Below is a small trained network, with its code and all its weights. Each question gives an input and a class and asks what happens when units are switched off, that is, made to give their printed mean instead of their output.

import numpy as np


def w(rows, s, z=0):
    codes = np.array(rows[::2]) - 128.0
    scale = np.full(codes.shape[1], s)
    scale[-1] = z or s
    return codes * scale


def norm(h):
    return h / np.sqrt((h * h).mean(-1, keepdims=True) + 1e-5)


def f(y):
    return np.maximum(y, 0)


def log_softmax(a):
    a = a - a.max(-1, keepdims=True)
    return a - np.log(np.exp(a).sum(-1, keepdims=True))


def net(x, mask):
    res = np.array(x, float).reshape(1, 5) / 4 @ E
    u = 0
    for l in range(3):
        y = f(norm(res) @ A[l][:, :-1].T + A[l][:, -1])
        res = res + np.where(mask[u : u + 4], y, B[l][:, -1]) @ B[l][:, :-1]
        u += 4
    return log_softmax(norm(res)[-1] @ U[:, :-1].T + U[:, -1])


A, B = {}, {}
E = w([
[108,170,168,180,79,119,140,245,195],'x0',
[207,24,74,80,105,132,163,134,198],'x1',
[133,124,122,134,131,135,129,132,123],'x2',
[129,127,123,126,122,122,129,129,123],'x3',
[126,129,129,125,129,124,126,127,130],'x4',
],0.013)
A[0] = w([
[84,196,137,153,143,129,124,151,68,54],'0.n0',
[132,89,106,83,180,134,124,50,88,77],'0.n1',
[116,155,115,142,173,141,121,65,5,41],'0.n2',
[95,170,155,84,124,111,124,58,119,2],'0.n3',
],0.022,0.0056)
B[0] = w([
[198,131,149,176,94,125,140,96,96,233],'0.n0',
[230,97,125,176,68,117,165,91,99,230],'0.n1',
[7,128,102,47,190,136,104,183,181,251],'0.n2',
[68,129,85,84,199,103,136,160,134,176],'0.n3',
],0.017,0.021)
A[1] = w([
[115,211,197,177,121,120,105,81,81,67],'1.n0',
[161,204,206,167,135,177,68,16,79,25],'1.n1',
[187,131,125,127,113,106,128,4,43,148],'1.n2',
[122,205,167,189,142,120,114,83,34,4],'1.n3',
],0.025,0.0019)
B[1] = w([
[94,171,152,199,106,161,147,128,7,215],'1.n0',
[57,182,198,147,101,151,174,212,199,215],'1.n1',
[149,55,59,132,196,137,127,49,38,252],'1.n2',
[155,149,234,199,78,178,141,120,136,218],'1.n3',
],0.013,0.019)
A[2] = w([
[3,168,109,45,168,101,108,172,165,4],'2.n0',
[104,201,180,148,86,102,107,111,86,135],'2.n1',
[104,143,116,149,150,132,102,168,100,231],'2.n2',
[117,139,177,99,111,134,120,159,254,71],'2.n3',
],0.031,0.0015)
B[2] = w([
[1,126,122,86,182,174,19,187,81,254],'2.n0',
[87,120,207,182,132,207,207,138,170,188],'2.n1',
[84,75,114,153,80,147,147,127,114,164],'2.n2',
[213,139,64,133,37,48,129,236,217,187],'2.n3',
],0.016,0.031)
U = w([
[11,121,123,59,183,153,49,194,91,188],'0',
[201,147,111,124,49,67,135,234,198,171],'1',
[148,219,185,72,141,88,107,90,131,5],'2',
[96,173,247,201,93,188,184,169,118,190],'3',
[199,49,74,113,152,118,141,72,51,168],'4',
[135,188,190,73,149,91,113,78,165,3],'5',
],0.011,0.0052)

Each question gives the input, the list of numbers given to net, and the class t.
The units are the neurons (one row each of A and B). Each row of codes is followed by its name. A weight is (code - 128) times the scale printed after its matrix; where a second scale follows, it is the last column's (A, B and U).
mask holds one flag per neuron, layer by layer. A switched-off neuron (its flag False) gives its mean, the last column of its row in B, instead of its output. The means were averaged over made-up inputs and are rounded, as every weight is.
A unit's drop is (log p(t) with every unit on - log p(t) with that unit switched off) / (log p(t) with every unit on - log p(t) with every unit switched off).
most important unit: the unit with the biggest drop
k most important neurons: the k neurons with the biggest drops, biggest first
k most important neurons of layer l: the k neurons of layer l with the biggest drops, biggest first
drop when u is switched off: that unit's drop, to one decimal
input [8,1,1,-2,0], class 1: 2 most important neurons of layer 0	[0.n0 0.n2]
input [5,6,-5,6,4], class 1: 3 most important neurons	[1.n2 0.n2 0.n1]
input [1,2,-4,-6,2], class 1: 2 most important neurons of layer 0	[0.n1 0.n0]
input [-1,5,-2,-3,-5], class 4: most important neuron	[0.n2]
input [8,7,-1,1,8], class 1: 2 most important neurons	[0.n2 1.n2]
input [8,3,-7,3,-7], class 1: 2 most important neurons of layer 0	[0.n2 0.n0]
input [6,4,5,-6,-4], class 1: 4 most important neurons	[1.n2 1.n0 0.n2 0.n1]
input [6,1,8,3,2], class 1: 2 most important neurons	[0.n0 1.n0]
input [4,4,6,-8,6], class 1: 3 most important neurons	[1.n2 1.n0 0.n1]
input [3,5,-3,8,7], class 1: 3 most important neurons	[0.n0 1.n2 0.n1]
input [7,0,-6,3,-4], class 3: 2 most important neurons	[0.n2 0.n3]
input [3,6,-1,3,3], class 1: 2 most important neurons of layer 0	[0.n0 0.n1]
input [1,-8,-7,8,0], class 3: drop when 0.n0 is switched off	4.5
input [1,-5,-4,0,-5], class 3: most important unit	0.n0
input [-2,7,-1,-7,8], class 4: drop when 0.n2 is switched off	0.7
input [-6,3,-3,-2,8], class 4: drop when 0.n1 is switched off	1.2
